Below is a small trained network, with its code and all its weights. Each question gives an input and a target symbol and asks what happens when units are switched off, that is, made to give their printed mean instead of their output.

import numpy as np


def w(rows, s, z=0):
    codes = np.array(rows[::2]) - 128.0
    scale = np.full(codes.shape[1], s)
    scale[-1] = z or s
    return codes * scale


def f(y):
    return y / 2 * (1 + np.tanh(0.7978845608 * (y + 0.044715 * y**3)))


def softmax(a):
    e = np.exp(a - a.max(-1, keepdims=True))
    return e / e.sum(-1, keepdims=True)


def log_softmax(a):
    a = a - a.max(-1, keepdims=True)
    return a - np.log(np.exp(a).sum(-1, keepdims=True))


def net(x, mask):
    ids = ['αβγηθλμπφψ'.index(c) for c in x.split()]
    T = len(ids)
    res = E[ids] + P[:T]
    r = res
    for j in range(2):
        rows = slice(2 * j, 2 * j + 2)
        q, k, v = (r @ M[0][rows].T for M in (Q, K, V))
        z = softmax(np.where(np.tri(T) > 0, q @ k.T / 2**0.5, -1e9)) @ v
        o = O[0][rows]
        res = res + np.where(mask[j], z, o[:, -1]) @ o[:, :-1]
    y = f(res @ A[0][:, :-1].T + A[0][:, -1])
    res = res + np.where(mask[2:14], y, B[0][:, -1]) @ B[0][:, :-1]
    return log_softmax(res[-1] @ U[:, :-1].T + U[:, -1])


Q, K, V, O, A, B = {}, {}, {}, {}, {}, {}
E = w([
[104,125,157,52],'α',
[142,108,123,115],'β',
[87,131,154,54],'γ',
[209,119,149,169],'η',
[121,122,115,183],'θ',
[210,141,57,139],'λ',
[60,89,95,124],'μ',
[58,98,119,162],'π',
[214,4,164,108],'φ',
[93,64,111,127],'ψ',
],0.024)
P = w([
[190,253,139,208],'0',
[124,243,142,120],'1',
[126,194,126,125],'2',
[121,146,119,128],'3',
[123,113,110,127],'4',
[131,84,113,143],'5',
[129,57,113,145],'6',
[137,29,113,164],'7',
[132,7,103,161],'8',
[129,2,93,159],'9',
],0.0061)
Q[0] = w([
[91,102,184,57],'H1',
[119,232,162,87],'H1',
[141,147,245,34],'H2',
[179,59,164,140],'H2',
],0.011)
K[0] = w([
[138,8,154,112],'H1',
[71,129,194,179],'H1',
[167,224,65,69],'H2',
[185,55,201,100],'H2',
],0.011)
V[0] = w([
[169,96,127,97],'H1',
[96,118,252,162],'H1',
[127,176,77,126],'H2',
[79,46,194,176],'H2',
],0.012)
O[0] = w([
[167,232,100,63,173],'H1',
[127,185,232,254,12],'H1',
[65,109,56,81,98],'H2',
[27,223,117,72,140],'H2',
],0.0088,0.011)
A[0] = w([
[172,133,78,128,98],'N1',
[135,169,151,157,116],'N2',
[153,41,86,88,77],'N3',
[172,156,106,85,86],'N4',
[101,105,175,122,132],'N5',
[150,99,134,18,1],'N6',
[139,78,88,109,152],'N7',
[67,221,90,218,58],'N8',
[16,34,152,176,57],'N9',
[42,115,109,78,186],'N10',
[45,128,255,113,79],'N11',
[174,35,176,80,71],'N12',
],0.012,0.0078)
B[0] = w([
[117,82,170,148,200],'N1',
[80,180,93,93,138],'N2',
[121,154,196,100,249],'N3',
[115,107,88,145,201],'N4',
[105,93,125,104,129],'N5',
[93,177,118,180,224],'N6',
[104,104,157,114,223],'N7',
[184,171,92,81,137],'N8',
[104,149,75,178,140],'N9',
[167,118,139,174,185],'N10',
[112,141,248,175,140],'N11',
[121,177,66,144,187],'N12',
],0.012,0.017)
U = w([
[240,85,115,186,125],'α',
[119,95,50,160,140],'β',
[143,96,176,131,99],'γ',
[199,33,108,44,245],'η',
[164,185,120,50,140],'θ',
[64,126,96,69,161],'λ',
[133,150,117,168,34],'μ',
[175,168,3,103,72],'π',
[157,122,150,121,68],'φ',
[129,72,109,163,126],'ψ',
],0.013,0.011)

Each question gives the input, a string of symbols that net reads in full, and the target symbol t.
The units are the heads (2 rows each of Q, K, V and O) and the neurons (one row each of A and B). Each row of codes is followed by its name. A weight is (code - 128) times the scale printed after its matrix; where a second scale follows, it is the last column's (O, A, B and U).
mask holds one flag per unit, heads first, then neurons. A switched-off unit (its flag False) gives its mean, the last column of its rows in O or B, instead of its output. The means were averaged over made-up inputs and are rounded, as every weight is.
A unit's drop is (log p(t) with every unit on - log p(t) with that unit switched off) / (log p(t) with every unit on - log p(t) with every unit switched off).
The circuit of an input: a set's keep is (log p(t) with only the set's units on - log p(t) with every unit switched off) / (log p(t) with every unit on - log p(t) with every unit switched off). Starting from the 12 units with the biggest drops (on a tie, the unit counted first), units are removed one at a time, each time the one whose removal leaves the highest keep (on an exact tie, the one counted first), for as long as the keep stays at least 0.8.
circuit, biggest first: the units of the circuit, biggest drop first
most important unit: the unit with the biggest drop
top k neurons: the k neurons with the biggest drops, biggest first
heads that matter: for each layer, one digit per head in row order, 1 if its drop is at least 0.15 and else 0, layers parted by /
drop when u is switched off: that unit's drop, to one decimal
input η ψ η η θ, target π: heads that matter -> 10
input ψ λ γ γ η η η π, target β: circuit, biggest first -> N9
input λ η η η η φ μ, target π: circuit, biggest first -> N3; H1; N1
input μ η η β, target η: heads that matter -> 10
input λ γ λ η ψ η γ η π φ, target θ: heads that matter -> 00
input η φ λ μ, target π: circuit, biggest first -> H1; N3; N1
input η γ η λ α π, target β: circuit, biggest first -> N3; N9
input φ π η ψ η λ η φ, target π: heads that matter -> 01
input γ γ η α η φ, target θ: circuit, biggest first -> H2; H1
input η η π φ ψ, target θ: circuit, biggest first -> H1; H2; N8
input γ λ φ γ η ψ ψ φ η β, target π: circuit, biggest first -> N3; H2; N1
input π α η μ, target β: top 3 neurons -> N3; N9; N10
input φ η λ γ π, target π: heads that matter -> 01
input η η λ, target η: top neuron -> N1
input η λ θ, target η: circuit, biggest first -> N6; N12
input η π γ φ α γ, target θ: top 2 neurons -> N1; N7
input φ β π, target θ: circuit, biggest first -> N8; H1; H2
input α φ φ π η η θ, target θ: circuit, biggest first -> H2; H1; N8
input λ λ λ π γ, target β: top 2 neurons -> N12; N9
input λ β η, target η: most important unit -> N1
input γ θ λ η θ λ η λ λ, target λ: circuit, biggest first -> H1; N6; N3; N7
input η η η π, target μ: top 4 neurons -> N11; N9; N10; N3
input ψ π η θ η η α γ, target γ: circuit, biggest first -> H1; N11
input η η π γ γ η γ λ θ, target η: top 3 neurons -> N12; N6; N10
input η φ η α, target θ: top 2 neurons -> N1; N7
input π η φ μ, target θ: drop when H1 is switched off -> 0.9
input λ β π ψ β η η φ, target π: most important unit -> N3
input γ η π φ φ φ λ α, target π: drop when H1 is switched off -> 0.5
input η γ η γ η π θ η θ, target π: drop when N3 is switched off -> 0.6
input η μ β, target η: drop when H1 is switched off -> 0.4
